Each row is followed by its class.
[-16  16 -11   0  -4  27 -23   0 -29 -31  68 -43   2  -3  -8  76  63 -36
  22 -11   7  11 -24 -34   8 -41 -16 -22  -1  10 -13  15   4 -27  25  24
 -11  15 -32   6 -14 -25] -> Z_293
[ 19  19 -10 -13  -9  -5 -16 -39  84  34 -79 -13  -2   7 -24 -59 -26  17
  32   7  14 -24  68  23 -17  12   5 -30   8  46   3 -58  34  -1  -6  21
  -2   0  -6 -36  37  22] -> Z_655
[ 35  13 -12  25 -25  65 -13   9  45   2 -61   8   5  -3  16 -72  24  26
  19 -24  22  -2   5  63 -27 -52  -5  -9 -24 -30  40 -14  20 -37   5 -19
  38  10   4  16  12   3] -> Z_682
[-14  13  40  -8 -13  24 -41   6  33  42 -17 -34 -19  22 -11 -54 -45 -21
  18 -44   5 -29   9 -32   1 -28 -10 -20   9 -48  18 -12  -2 -10   7  17
  13  54  31   2  11  -8] -> Z_207
[-12  24 -32   9 -25  -6 -34 -15  37  13 -17  12 -26  43 -30 -36 -18  19
  17   9  14   0  52  46 -32 -34 -23 -51 -12  41  11 -29  22  43  -7  46
  25  31  32 -26  20  40] -> Z_674
[ -7  14  -2   7   4   4 -20   2  20 -15  24 -20 -11  23 -23 -12 -12  -4
   0 -60  24   5   9 -41  23 -30  12 -23 -26 -21  -4   8   8  -7  34 -23
 -25   5 -38  -7 -18   0] -> Z_207
[  7   7 -14 -11  -4  61 -30  25  37 -33  19 -22  47   7  -1 -66  18  -4
  23 -41  34  37 -40 -30 -13 -32   3   4   4 -41  52  33  -9 -30  23 -29
 -36 -14 -24 -29 -19  -2] -> Z_976
[ -3   5   6  -3  -5 -15 -24 -18  16  -2  11 -57   2  11   5  41  40 -40
   6 -26  10  18  17 -21  61   1  18 -13   9  -7  44  28  24  65   8   7
 -45  19  18 -15 -16 -30] -> Z_196
[-20  32 -27  19 -23 -19 -43  17  60  34 -46  -3 -19 -18  26 -49  24  35
 -23  59 -17   6  19  20   9 -11  -9 -30  -7  -5  -6   8  -1 -20  27  10
 -37  12 -11  17   1  -3] -> Z_308
[-24  23  -9   7 -33   8 -25  26  71  -2  18 -58  -9  -8 -10  40  31 -31
   6 -20  -5  -3  23 -31  20 -35  -2 -42  -3   9 -23   6  28 -34 -15  27
 -18  17 -13   9   4   0] -> Z_976
[-33 -12  -7  14  25  31 -41  -5  -9 -14  13 -18  27  27 -22 -42  16 -15
   2 -32  25  -2  15   4  26   2  25 -21 -39 -39  19  37  27  72 -11 -27
   8   4 -25 -47 -16 -23] -> Z_682
[  3   4 -29  52   4  57 -14  -4 -16  19   1 -55 -41 -23  28  -4   2  17
  22 -15  -4  13  25  38 -35 -28  15 -46   0  33  45  24  44   9  19 -21
  24 -17  -5 -80 -10   5] -> Z_405
[ -2   0  -3 -22  10  31 -42  47  66  41  16 -37 -17  29  -1 -10  32 -22
 -18 -16  28 -25 -15 -53  20 -18  18 -33  -6 -32  75   1  11 -64   3 -75
 -36  17   2  43  17  -7] -> Z_655
[ -7  11 -13  -2  24  25 -25 -12  30  17  39 -24 -23   0 -69 -17  -9 -26
  12 -42  24  19  34  -1  18 -32  21   0  50   0  34  22 -28  -6  15  56
 -74  39  21  16  -9  17] -> Z_207
[-15   1 -20  40  -3   7  -6  -4 -33   7  36  13  -4   3 -27  67  10   9
  35 -10  -4  -7  38  45 -61 -24 -25   6 -19   6  22   0 -15   7  36  41
  28   0 -12   7   8  26] -> Z_405
[  0  20 -28  32 -34 -13 -35  23  80 -26  23 -17 -34 -30  30 -66  50   7
  -5   8 -17   9  64  10  20   3 -38  32 -14 -27  -8 -14  -9  11  30   8
 -24  35  41   0  -4  -4] -> Z_976
[ 27   4 -37  30  16 -12 -21  -1 -17 -14  37 -23 -17   4  -8  -7  39  17
  35 -13  28  11  45  45 -26 -29  19  17  -9  11   2  16  -4  37  30 -21
  17 -19 -11 -14  -8   2] -> Z_405
[ 11  21 -18  20 -45   9   0   8   9   6 -71   9 -28  -1  18  15  37  37
  24  -5 -19   8  -6  29 -19 -36  -8 -41 -43   3  50  24  38 -41  34 -34
  20  22  12  21  23  -3] -> Z_674
[ -7   8  -2  31 -24 -28 -24  -3  39  54  30 -39   2   7  -3 -82   5   3
  19 -34  -9  -3  85   5 -27 -17 -24  24  14  26   9  16  -4  56  32   3
  43 -18  21 -22  34  19] -> Z_405
[  6 -13 -11  -1  36  20 -57  19 -14 -21  66   6  -1  21  -9 -20  44 -43
  14  -7  25 -14 -29 -11  72 -11  23 -14 -29 -34  11  53 -21  -5  39 -26
 -38  26  13  18 -26 -31] -> Z_976
[-13  17  10  -4  17  71 -15  -8  20   0  36  -1   1  -3 -66 -45  -2 -20
  29 -26  13  32   6   5  21  12   5 -45   0  -5  42 -20   8   8  25  25
 -51  11  12 -13  18 -23] -> Z_976
[ 15  28  -2  46 -12  34 -26  15  64  32 -46 -18 -39  -8  17 -41  20  11
 -10   1   5   4  20   2 -27 -37  -4   5 -18  18   2 -23  15 -72  50 -52
  -7  31  34 -36   7 -10] -> Z_293
[-32  16  20  -6  31  47 -43   8  29   8 -16 -34 -32  22   9 -20  -1 -37
 -52 -27  11  11 -17   0  39   2   4 -11 -39 -52 -16  13  21  33  -3  26
  -4  32  31 -25   1  -8] -> Z_682
[ 13  27 -10 -24  12  36 -40  11  44  47  71 -59 -20  14  -3   2  29  -7
  -4 -63   0  13  16  -4  40  -3  -1 -29  -2  13   3 -17  -5 -14   3  24
 -59  -6  -9   6  16  -5] -> Z_655
[ 27  12  -6  24  10   1 -31 -43  53  42 -28 -28 -43   9 -16 -32  43 -27
  34 -17  22  11  57   9  37 -62  -7 -42  -3 -16  37 -11 -16  41  54 -11
   6 -13 -21 -26  -9   0] -> Z_207
[  6  29  -9  10 -20  29 -13 -29  63  -4 -26  -5 -46 -26  58  18  20  -2
  16  -2 -18   4  33  25  -2 -19   4 -15 -17  18  17   3  37 -43  34  -6
 -33  -1  79 -30 -11  -3] -> Z_196
[ -7  25 -14  12 -31  -6  15  22 106  16 -20 -23 -28  38 -23 -59  50   7
   0 -21  19 -20  33  13 -31 -27 -34  -8  -9  30  18 -52   8 -24  18  14
   3   7   3 -15  21   8] -> Z_405
[-31 -11  24   6  19  42 -26  19  15  19  40 -30  40  11 -35 -43  -2 -17
  44 -17  17 -14  11 -25  17 -11   7 -51  21  -3  61  62   6 -33  20 -10
   0 -11  15   0  14  -9] -> Z_308
[-50  31 -21 -25  13  10 -59   4  69  54  -8  -2  -7  20 -23  -4  -8 -10
  25 -12 -21  63  17  -6  31 -29 -17  -1  32  44  35  58   1   5  39  40
 -77  28   0  20  20 -19] -> Z_293
[ -3  22 -24  27 -25   9 -45   0  29  19  24  -3  34  42 -15  19   6  26
  40  -1  18  15  29  25  14 -26 -21 -29  10 -15  53   3 -13  22  57  46
 -25  42 -10  26  17 -27] -> Z_655
[ -7   5  10 -13  28  46 -42  21  25  16  31 -41   8  20 -21 -82  31   1
 -11 -39 -15  43  -6 -25  54  41 -39 -41  -4  -7  39  45 -30  -7   7 -18
 -35   1  33 -20   4 -17] -> Z_674
[-21  28 -30   4 -51   4   8  -1  43 -15 -32  33 -29   2   6 -30  26  43
  -1   1 -12 -14 -13   0 -20 -23  -1 -31  -3  -4   1 -23  19 -29  26   4
  10  33  35  27   5 -18] -> Z_655
[-24  12  16  31  22  43 -33  34  34  -8  17 -23 -31 -13 -28  -3  55  17
 -17 -40   0  37   0 -26  16 -22 -50 -26  27 -19  -8  -2 -28 -17  37 -31
  10 -10  -4   0 -21 -15] -> Z_405
[ -4  10   5  10  25  -4 -15 -16   5  -6 -33   9 -38  -2 -50 -39  19   7
  43  12  13 -25  31  -2  39  14  18 -23  -8   0  30  -4   9 -36  73 -14
 -15  35  18  24  -2 -29] -> Z_682
[ -1  12  12  47  18 -18 -46 -31  46  -3 -36 -24 -17  -4  -8 -27  21  24
  13  42   5   7  26  39  -5 -18 -37 -23  22  55 -13   7   8 -45  50 -10
 -37  23  16 -21  10 -19] -> Z_308
[-15  21  -7  -9 -13  15  -5 -37  58 -10   8 -19  10  -8 -13  34  10 -11
  -8 -46  -1  13  13  -9  -5 -34  34 -21 -28 -49  15  32  11 -22 -30  10
 -72   4   7  14 -19  -3] -> Z_682
[-38   5   3  30  27  33 -43 -12 -13  23 -10 -42  34  17 -21  17  46  -3
   2 -30  -3  24 -24 -16  37  12  16 -10  34  43  33  49   0  -6  58 -39
 -23   5   8 -43 -12 -31] -> Z_293
[-10   6  -2  -5  24   8 -28 -11  17  -8  24 -75 -42  17  -1 -10  64 -23
 -16 -56   9 -28 -26 -48  39 -26  26 -53  20 -21  36  28   0 -52  43  12
 -31  -7  38  28  -7 -22] -> Z_293
[ -2  33 -26  -6  -3  -6 -25  -4  65  21  -3  -3  -3  15   3 -31 -33  14
  13  40  32   8  40   6   6 -37  -2 -11 -34 -15  38  22  15  10  50  -6
 -53  40 -13  -1  19  19] -> Z_655
[ -22    9   -3   36  -32   18   -1    0   37   -4  -11   30   -2   11
  -20  -46   37    6   14  -22   21   12   23   19  -38  -42    9   -2
   -1   16   -7    9   19   40   36   33    5  -10   29 -101  -11   -1] -> Z_308
[-21   2 -56  35 -25  16 -15   6  31 -16 -37  44  -6  23  12 -68   3  33
  36  -1  23 -33  18  26 -10 -27  16  -9 -18   9  11 -22  59   0  51 -13
  28  17 -27 -21  28 -14] -> Z_207
[  3  22  -7   8 -17   8 -31  17 114   8 -40  -1 -33  19  14  -5  28 -21
 -10  10  -4   1  47  37 -16 -30 -30 -14 -27  73  -6  18  26 -76  11  32
 -56  18  33  -3  26   4] -> Z_293
[  8  31 -20  16 -47   5 -22  -1  16   1 -26 -34 -31 -11  24 -34 -28  14
  15  17   1  36  66  21 -24 -34 -13 -40  -3  14  47  25  30  54  30  32
  29   9 -13  -9   0  20] -> Z_655
[-17  17 -21  29  -6 -33  18  -8  79 -36 -21   1 -17  14 -13  -1  12  19
  33  39   2  -7  23  10  25  -8 -42 -13  -3   6  -4 -29  -8 -27  46  24
  -2  35  20  14  -2  -8] -> Z_976
[-44  19   3  -9  27  17 -49 -28   8  14 -42 -62 -68   1  15 -12   4 -13
 -18 -31 -35  10 -22   1  10   9 -10 -34  36  80 -15   4  32 -39  10  -1
   9  -3  -2  -3 -31   2] -> Z_616
[ -7  21 -17   5 -37 -32 -20  46  73   9  19   1 -11  19   2 -50 -32  34
  52  27   5  -3  57 -33  -1 -11 -13 -22 -24 -21  -3 -18  26  13   8  -5
 -23  56  46 -13  20 -45] -> Z_196
[ -8  26 -14  19  -2 -23 -44 -22  32   2 -34  17   6  32 -25   9 -37  18
  34  -4  11  10  37 -15  15   4 -21  -4 -27  17  -8 -58  16  40  44 -22
  32  42  28 -38 -10  13] -> Z_196
[-20  10 -21  31  21  22 -69   7  81  22  10   5  34  41 -11   1  27  -7
 -10 -33  11  30   1  12  45 -20 -12   6 -17 -15 -34   3 -14  18   1  -1
 -13  19   6 -33  -8 -15] -> Z_308
[-47   8 -18  28 -42  -8   5  19  59  -5 -29  -5 -26   8  23  -8  13   2
  19  15  -5 -18  30  14  18 -27 -33  -2  -4  14  57  20  41  21  28  11
   6  64  10 -22 -26   8] -> Z_616
[ -6  20  22  22  -5  29   6 -18  18  -1 -15   8 -44 -30   8 -54   3  48
  18  -7 -20  12  24  48 -12 -27 -20 -32   8  -7 -17   8   7 -30  31  28
 -26  -9   7  17   4 -42] -> Z_682
[-14  -9  -2 -52  -4 -19 -46  14  45  44  45 -18  14  50 -23 -87 -10  -8
  29 -25  15 -42  25 -36   4   7  -1  -2  10  16  71  24 -11 -27 -21 -20
 -92  28 -12 -13  -7   8] -> Z_674
[ -4   8  12 -11 -16 -15 -30  -5  80  18  37 -12  -5  27  15  65 -28 -12
  29 -35  -8  24  37 -51  24   4  33 -45  30   1  30  35   1 -26  17   7
 -85 -24  71  -8  -1 -19] -> Z_207
[  7   1  16   9  13  21 -41  27 -17 -14   1 -21  -9  35   2  16   8 -12
 -19   2  26  -7 -19   7 -31  -3  12 -25 -35  -6  -9  14   3 -39   0  -4
 -14   4   0 -12 -17 -13] -> Z_682
[ 14  23 -59  13 -35  -5 -10 -28  60 -17 -58 -27 -30  16  24  -2  34  -2
  31  13  12  -6   6  24 -17 -48  13 -36 -22 -20  47 -25  34 -10   8  -2
  17  30   5  15  13 -11] -> Z_207
[ 32  25 -24  -4  19  18 -28  -2   2   9   8 -18 -43  -6  -2 -41  28  23
   3  -3  11 -10   0  15  32  28   2 -10 -15 -34  40 -78 -13  -3  34 -10
 -29  36  52  17  -5  -4] -> Z_196
[-17  23 -26  24 -23 -28  -6  15  79  14 -65  15 -35  44 -10   5  49  -4
  25  22  10  -4  62  38  12 -45 -19  -8 -37  36   3  26  15  -3  42  12
  25  25   2 -12   6  10] -> Z_674
[-26  16   7  42 -12  -2 -38   2  17  -6  -5  -4 -35  13   0  33  26   1
 -40  -9   6   4  22   2  -6 -36  -5 -33 -10   6 -13   8  12  19  40  18
 -19  12  28 -26 -15   1] -> Z_293
[ -2  18 -41   8 -11 -14 -13  20  91  29  20 -41  -7  31  24  22  19  -5
  19  19  25 -39  47 -25  35  -5  23  -5  -3 -22  33 -27  12 -35  28  -7
  -3  23  10  31  19  -3] -> Z_655
[  4  16 -25  15 -17   0 -23  -9  54  10 -48  40 -26  24 -14 -41   0  25
  41  15   4  30  37  11 -11 -30   8 -50   3   8  27   5 -11  -4  40  22
 -18 -19  -5 -21 -35 -26] -> Z_682
[-21  31 -23   4 -31  13  -8  11  60  34 -10   0 -26 -15 -12 -61   9 -18
  21  38   8  19  22 -15 -17 -52   5 -12  -3  -8  31  18  21   7  35  26
   7  35  49 -19  26  14] -> Z_308
[  4  17 -20   9 -10  -8  -4 -14   9  25 -17 -11 -17 -25 -15   7  18  29
  33  12   7  -5  13  31 -11 -22   2 -15 -12 -40  71 -18  24  26  37   3
 -24  39  27  28  38  21] -> Z_616
[ -3   9  -3  29  -8 -27 -12 -48  13 -11 -15  -5   3  28 -11  -3  27  19
  35 -10   7 -29  29  41 -10  -5  -9 -33 -23  -4  12 -58   9  21  20   2
  41 -18 -12   7   1 -12] -> Z_308
[  5  10  -4 -19  12  42 -37  43  16  49  48 -41  23  40 -46 -53  34 -16
  38 -28  24  31  22   0  44 -26 -20 -44  -3  32  22  42 -18  14 -10   2
 -27  -3 -70 -27  -3 -14] -> Z_674
[-25   2  19  -9  56  47 -56  27 -26  28  13 -16 -16  -3 -18   1  12  13
  43 -11  22  26  -3  21  23 -21  15 -18  40 -45  17   4 -18  35  10 -20
  15 -29 -33  13 -20 -27] -> Z_308
[-21   9 -37  11 -16 -19 -31  -4  65 -21  54 -19 -25  34  18  -9  16  13
  27 -28   9 -53  20  22 -34 -30   0  22   6  16  -1 -42   4 -55   4   5
 -45  29  22  -3 -21   0] -> Z_976
[ 12  21 -41  21 -39  -5 -10  31  21 -14 -45  53 -18  10 -61 -40 -14  30
  44 -26  22  46  16 -17 -24 -58  35  10 -19   3  23   0  31  13  29 -37
   7  70   6   7  -4 -30] -> Z_293
[-10  46 -48  16 -26  28 -20   0  49  -1  12 -27  -9 -18  -4 -38 -22  45
 -24   6  -7  38  32  26 -49  -6   5 -10  -3  16  30  -1  20 -43   8  -7
 -41  36  30  46  31  16] -> Z_655
[-42  27 -15  26 -42   2   6  17  37   7 -11  20 -20  36 -26 -20   0  26
  14 -27  -1   7  28   2 -15 -27 -18 -24  17  44  44 -24   3 -33  60  -2
  13  -2 -35  48  -7   2] -> Z_207
[-41   6  -7  -3 -16  -1  -8   9  12  -9  63  -5 -21  21 -19  46  22 -25
  14   7  -9   6  -7 -57 -15 -27 -34 -38  -5  25  29  -4  -4 -15   4 -14
  -9  25  21  -9 -26 -10] -> Z_293
[ -6   3 -19  10  15  47 -62   8  26 -13   6 -18  -8  10 -23 -11  36 -19
  48 -12  22   1   9  12  -3 -25  15 -33   0 -25  42  17   4  -6  32  10
 -14  16  38 -31   0 -10] -> Z_976
[-17 -13  12  25  36  29 -36   5  43   2 -45 -15 -56  19   9   9  15 -11
 -26 -24  -4 -15  -3  24  43   7  -5 -27 -24   0  33   0  45 -36  -3 -35
 -26  38   7  16   1 -37] -> Z_682
[-12  28 -31  23 -16  37  -4  19  45  16 -12  31 -26 -15  39  -3  27  28
  14  23  -5   5  22  35  14 -27  -4 -30 -28 -10  17  22  12 -15  67   9
 -17 -19 -13 -11  -6  -1] -> Z_405
[ 18  25   6  23 -41 -30  14  -5  54  16 -15 -48  25  14  39 -16  33  24
  49  16   6 -15  22  21  -3 -25  -9   3   6 -19  -4 -17  -4 -30  25 -14
  28  -3  -9  43   7 -37] -> Z_616
[ -3   5  16  -7  43  60  -5   8  53 -35 -50 -22 -35   3   8 -25 -17   2
  10   0  15  17   4  14  14   9 -39 -20 -18   8  35  25  21 -41  26 -11
  -8  23  15 -44  -7   5] -> Z_655
[  4  29 -66 -14   6  31 -38  17  62  11  18 -27 -42   4  -9 -44 -24  21
  39   6  13  41  29   3 -22 -45  -5 -24   7 -15  40  13  11  -1  14  45
 -19  42  32   4  31   8] -> Z_655
[  6   1 -10  23   8 -12 -33 -18  22  -2  24 -58   4  25 -15  25   7  -6
  29 -25   1 -16   3 -28 -22 -17  -6 -20   2  19   1 -13  12 -53   0 -15
   9  34  44   2  25 -22] -> Z_293
[-31  -5   7  -6  14  23 -40  18  30  18  -4 -11  -7  -2  -1 -37  61 -27
  -8   4   7  -8  -4  -7  14 -25 -32 -22 -24 -11  14  42   5  14  15 -20
 -22  -4 -32 -39 -14  10] -> Z_616
[-52  17 -24 -26  28  41 -55  38 -26  14  56   5 -11  44 -53 -44 -29   7
  20 -30  21  38 -11 -17  27 -16  16 -34   2 -19  16  61 -12  86  32  50
 -16  46  16 -39 -18 -13] -> Z_655
[  3  18 -29 -12 -27  17   4 -23  43 -23  12 -16 -14  -8   8  43  42  -8
  35 -23  -8  37 -23 -19  13 -35  25 -73  -2  14  39  38  42 -40  11  13
 -71 -20 -15  13 -13 -38] -> Z_616
[-39  -7 -13  37   9  12 -55  34  22 -12  63 -11 -13  24 -35  42  26  -5
   0 -31  -1   9  38 -47  45  -3 -29 -40  -3 -18  40  45  -5 -15  35   7
 -36  42  26  -3 -10  -4] -> Z_674
[  4  22  -9   8  -9   3 -23   1  61  35 -30  49 -42  19 -18 -29   9  16
  27  28  12  10  51  41  47 -15 -11 -35 -17  36  24   4  23  23  53  17
 -53  42  48 -41  21   3] -> Z_674
[  6  14  33 -12 -28   8 -39  -7  23  37 -40 -43   8  23 -16 -76  -5  -9
  21 -64  -7  29 -13 -26 -15 -22  -2 -42  16   3  19   0   7  31  11  -1
  20 -27 -11 -18  15 -22] -> Z_976
[ 15   6 -38 -13 -23 -23 -32 -28  58 -49 -38  27 -21   8  25   3  28   9
 -18  -7   7  23   1  30   0 -16  -1  -7   4  30  22   6  42   0   5  34
 -60  -3  18  25   8  13] -> Z_682
[ 29  19 -13  23 -20 -21 -37  -5  24   0 -80  -9 -37   9  18 -71 -22  17
  11  15  11  -4  23  47 -14 -18   2   3 -10  23  36 -37  29  -1  38 -44
  47  25   4  49  13  15] -> Z_976
